Here is a tiny trained network, its code and every weight. The questions are about switching its units off for an input and a target symbol, where a switched-off unit gives its printed mean instead of its output.

import numpy as np


def w(rows, s, z=0):
    codes = np.array(rows[::2]) - 128.0
    scale = np.full(codes.shape[1], s)
    scale[-1] = z or s
    return codes * scale


def norm(h):
    return h / np.sqrt((h * h).mean(-1, keepdims=True) + 1e-5)


def f(y):
    return np.maximum(y, 0)


def softmax(a):
    e = np.exp(a - a.max(-1, keepdims=True))
    return e / e.sum(-1, keepdims=True)


def log_softmax(a):
    a = a - a.max(-1, keepdims=True)
    return a - np.log(np.exp(a).sum(-1, keepdims=True))


def net(x, mask):
    ids = ['αβδζηθλμξπστφψω'.index(c) for c in x.split()]
    T = len(ids)
    res = E[ids] + P[:T]
    u = 0
    for l in range(3):
        q, k, v = (norm(res) @ M[l].T for M in (Q, K, V))
        z = softmax(np.where(np.tri(T) > 0, q @ k.T / 3**0.5, -1e9)) @ v
        res = res + np.where(mask[u], z, O[l][:, -1]) @ O[l][:, :-1]
        u += 1
        y = f(norm(res) @ A[l][:, :-1].T + A[l][:, -1])
        res = res + np.where(mask[u : u + 4], y, B[l][:, -1]) @ B[l][:, :-1]
        u += 4
    return log_softmax(norm(res)[-1] @ U[:, :-1].T + U[:, -1])


Q, K, V, O, A, B = {}, {}, {}, {}, {}, {}
E = w([
[40,181,130,156],'α',
[98,84,26,144],'β',
[98,64,71,140],'δ',
[94,87,15,142],'ζ',
[108,63,84,159],'η',
[107,86,7,155],'θ',
[37,169,138,162],'λ',
[113,91,165,60],'μ',
[146,51,43,208],'ξ',
[141,112,171,74],'π',
[101,50,91,167],'σ',
[193,162,126,135],'τ',
[126,79,125,201],'φ',
[241,86,46,143],'ψ',
[224,85,202,4],'ω',
],0.016)
P = w([
[110,242,7,178],'0',
[81,170,75,148],'1',
[149,140,64,159],'2',
[179,97,78,155],'3',
[194,64,105,149],'4',
[202,13,125,144],'5',
[209,3,161,141],'6',
[179,5,170,151],'7',
],0.0053)
Q[0] = w([
[232,82,65,62],'0.h0',
[1,252,183,244],'0.h0',
[188,131,87,186],'0.h0',
],0.0084)
K[0] = w([
[250,34,148,149],'0.h0',
[42,238,85,146],'0.h0',
[166,152,151,200],'0.h0',
],0.011)
V[0] = w([
[86,72,117,46],'0.h0',
[205,159,254,151],'0.h0',
[189,141,67,83],'0.h0',
],0.0083)
O[0] = w([
[121,142,249,134,211],'0.h0',
[54,131,48,54,25],'0.h0',
[109,183,203,137,253],'0.h0',
],0.012,0.0026)
A[0] = w([
[160,105,138,88,51],'0.n0',
[174,212,84,98,2],'0.n1',
[64,173,122,171,46],'0.n2',
[58,9,97,179,111],'0.n3',
],0.011,0.0054)
B[0] = w([
[150,164,144,126,140],'0.n0',
[126,92,9,89,144],'0.n1',
[161,56,161,124,136],'0.n2',
[156,30,88,175,254],'0.n3',
],0.012,0.007)
Q[1] = w([
[16,86,51,119],'1.h0',
[205,2,97,102],'1.h0',
[210,29,68,34],'1.h0',
],0.0061)
K[1] = w([
[225,62,86,153],'1.h0',
[235,58,104,24],'1.h0',
[175,12,102,2],'1.h0',
],0.0063)
V[1] = w([
[130,53,121,74],'1.h0',
[113,133,173,122],'1.h0',
[8,80,116,191],'1.h0',
],0.011)
O[1] = w([
[163,61,171,55,255],'1.h0',
[101,134,53,78,63],'1.h0',
[125,2,112,230,24],'1.h0',
],0.0092,0.0015)
A[1] = w([
[211,148,120,245,145],'1.n0',
[235,254,94,125,2],'1.n1',
[141,105,228,59,129],'1.n2',
[142,137,126,127,86],'1.n3',
],0.0081,0.0083)
B[1] = w([
[81,44,100,63,255],'1.n0',
[236,31,196,199,145],'1.n1',
[1,184,60,81,204],'1.n2',
[127,163,208,181,128],'1.n3',
],0.0063,0.0067)
Q[2] = w([
[195,124,50,112],'2.h0',
[251,103,111,91],'2.h0',
[180,135,145,117],'2.h0',
],0.028)
K[2] = w([
[175,53,106,6],'2.h0',
[139,30,153,19],'2.h0',
[105,43,139,118],'2.h0',
],0.016)
V[2] = w([
[238,134,151,174],'2.h0',
[82,174,4,159],'2.h0',
[53,154,207,203],'2.h0',
],0.02)
O[2] = w([
[240,243,227,112,196],'2.h0',
[112,220,9,233,102],'2.h0',
[14,168,234,184,2],'2.h0',
],0.014,0.007)
A[2] = w([
[222,132,151,116,198],'2.n0',
[70,200,147,6,184],'2.n1',
[135,76,28,78,61],'2.n2',
[107,141,105,134,3],'2.n3',
],0.015,0.0055)
B[2] = w([
[117,52,84,89,254],'2.n0',
[180,9,68,209,204],'2.n1',
[111,211,169,24,217],'2.n2',
[75,68,121,138,128],'2.n3',
],0.013,0.0099)
U = w([
[99,124,102,180,145],'α',
[125,159,154,145,254],'β',
[123,147,207,100,136],'δ',
[118,155,141,143,234],'ζ',
[159,109,184,150,44],'η',
[135,155,133,159,216],'θ',
[130,76,115,212,62],'λ',
[37,95,180,106,163],'μ',
[165,90,109,191,76],'ξ',
[39,114,71,134,122],'π',
[153,86,163,157,73],'σ',
[122,170,23,123,146],'τ',
[153,93,64,174,30],'φ',
[219,186,157,57,99],'ψ',
[55,154,116,3,143],'ω',
],0.02,0.0071)

Each question gives the input, a string of symbols that net reads in full, and the target symbol t.
The units are the heads (3 rows each of Q, K, V and O) and the neurons (one row each of A and B). Each row of codes is followed by its name. A weight is (code - 128) times the scale printed after its matrix; where a second scale follows, it is the last column's (O, A, B and U).
mask holds one flag per unit, layer by layer, with each layer's heads first. A switched-off unit (its flag False) gives its mean, the last column of its rows in O or B, instead of its output. The means were averaged over made-up inputs and are rounded, as every weight is.
A unit's drop is (log p(t) with every unit on - log p(t) with that unit switched off) / (log p(t) with every unit on - log p(t) with every unit switched off).
The circuit of an input: a set's keep is (log p(t) with only the set's units on - log p(t) with every unit switched off) / (log p(t) with every unit on - log p(t) with every unit switched off). Starting from the 12 units with the biggest drops (on a tie, the unit counted first), units are removed one at a time, each time the one whose removal leaves the highest keep (on an exact tie, the one counted first), for as long as the keep stays at least 0.8.
units of the circuit, in order: the units of the circuit, biggest drop first
most important unit: the unit with the biggest drop
k most important neurons: the k neurons with the biggest drops, biggest first
top k neurons in layer l: the k neurons of layer l with the biggest drops, biggest first
input ζ α ξ μ ζ ψ δ, target ψ: units of the circuit, in order : (0.n3; 1.n0; 2.h0; 0.h0)
input β μ μ, target β: units of the circuit, in order : (0.h0; 2.h0; 1.h0; 0.n3)
input ψ θ β μ, target ψ: top 2 neurons in layer 1 : (1.n2; 1.n0)
input φ μ τ ψ ω ω λ, target ω: units of the circuit, in order : (0.h0; 2.n2)
input ξ ψ η τ τ, target τ: units of the circuit, in order : (0.h0; 2.h0)
input ψ μ τ ξ τ η, target τ: 3 most important neurons : (0.n1; 0.n3; 2.n2)
input μ δ μ μ, target μ: units of the circuit, in order : (2.h0; 0.h0; 1.n0; 1.n2)
input μ σ τ ω θ θ, target ω: most important unit : 2.n2
input τ μ τ θ ψ μ, target τ: units of the circuit, in order : (1.n2; 2.h0; 0.h0)
input μ π σ λ σ λ π, target μ: units of the circuit, in order : (2.h0; 0.n3)
input η ψ λ, target ψ: units of the circuit, in order : (0.h0; 2.h0)
input π μ τ ψ, target ψ: units of the circuit, in order : (0.n3; 1.n0; 2.h0)
input λ ψ μ ξ, target ψ: 4 most important neurons : (1.n0; 0.n3; 0.n1; 2.n1)
input π δ τ ψ ω ψ, target ω: 3 most important neurons : (0.n3; 1.n2; 1.n0)
input ψ ξ θ π τ λ α, target τ: most important neuron : (0.n1)
input η π ψ, target ψ: 3 most important neurons : (1.n0; 0.n3; 1.n1)
input λ π ζ, target π: units of the circuit, in order : (2.h0; 1.n2)
input π μ β, target π: units of the circuit, in order : (2.h0; 1.h0; 0.n3; 0.h0)
input θ ψ β, target ψ: units of the circuit, in order : (2.h0; 0.h0)
input β ω μ τ θ τ ξ λ, target τ: 2 most important neurons : (0.n3; 2.n2)
input μ α ζ λ, target λ: 2 most important neurons : (0.n3; 1.n2)
input φ ψ ξ δ ω ξ ω β, target ω: units of the circuit, in order : (2.n2)
input λ μ μ α α, target μ: units of the circuit, in order : (2.h0; 0.n2)
input β ψ φ μ μ δ, target μ: units of the circuit, in order : (2.h0; 0.h0)
input τ ω μ φ η ω η, target ω: 2 most important neurons : (2.n2; 2.n1)
input π ω β δ τ θ, target τ: 4 most important neurons : (0.n3; 0.n1; 2.n2; 1.n2)
input ψ θ ψ β ξ, target ψ: most important neuron : (2.n1)
input δ μ μ δ π μ, target δ: 2 most important neurons : (0.n3; 1.n2)
input α ω ψ μ ψ λ, target ψ: 2 most important neurons : (0.n3; 1.n1)
input μ β β τ σ, target τ: 3 most important neurons : (0.n1; 2.n2; 2.n1)
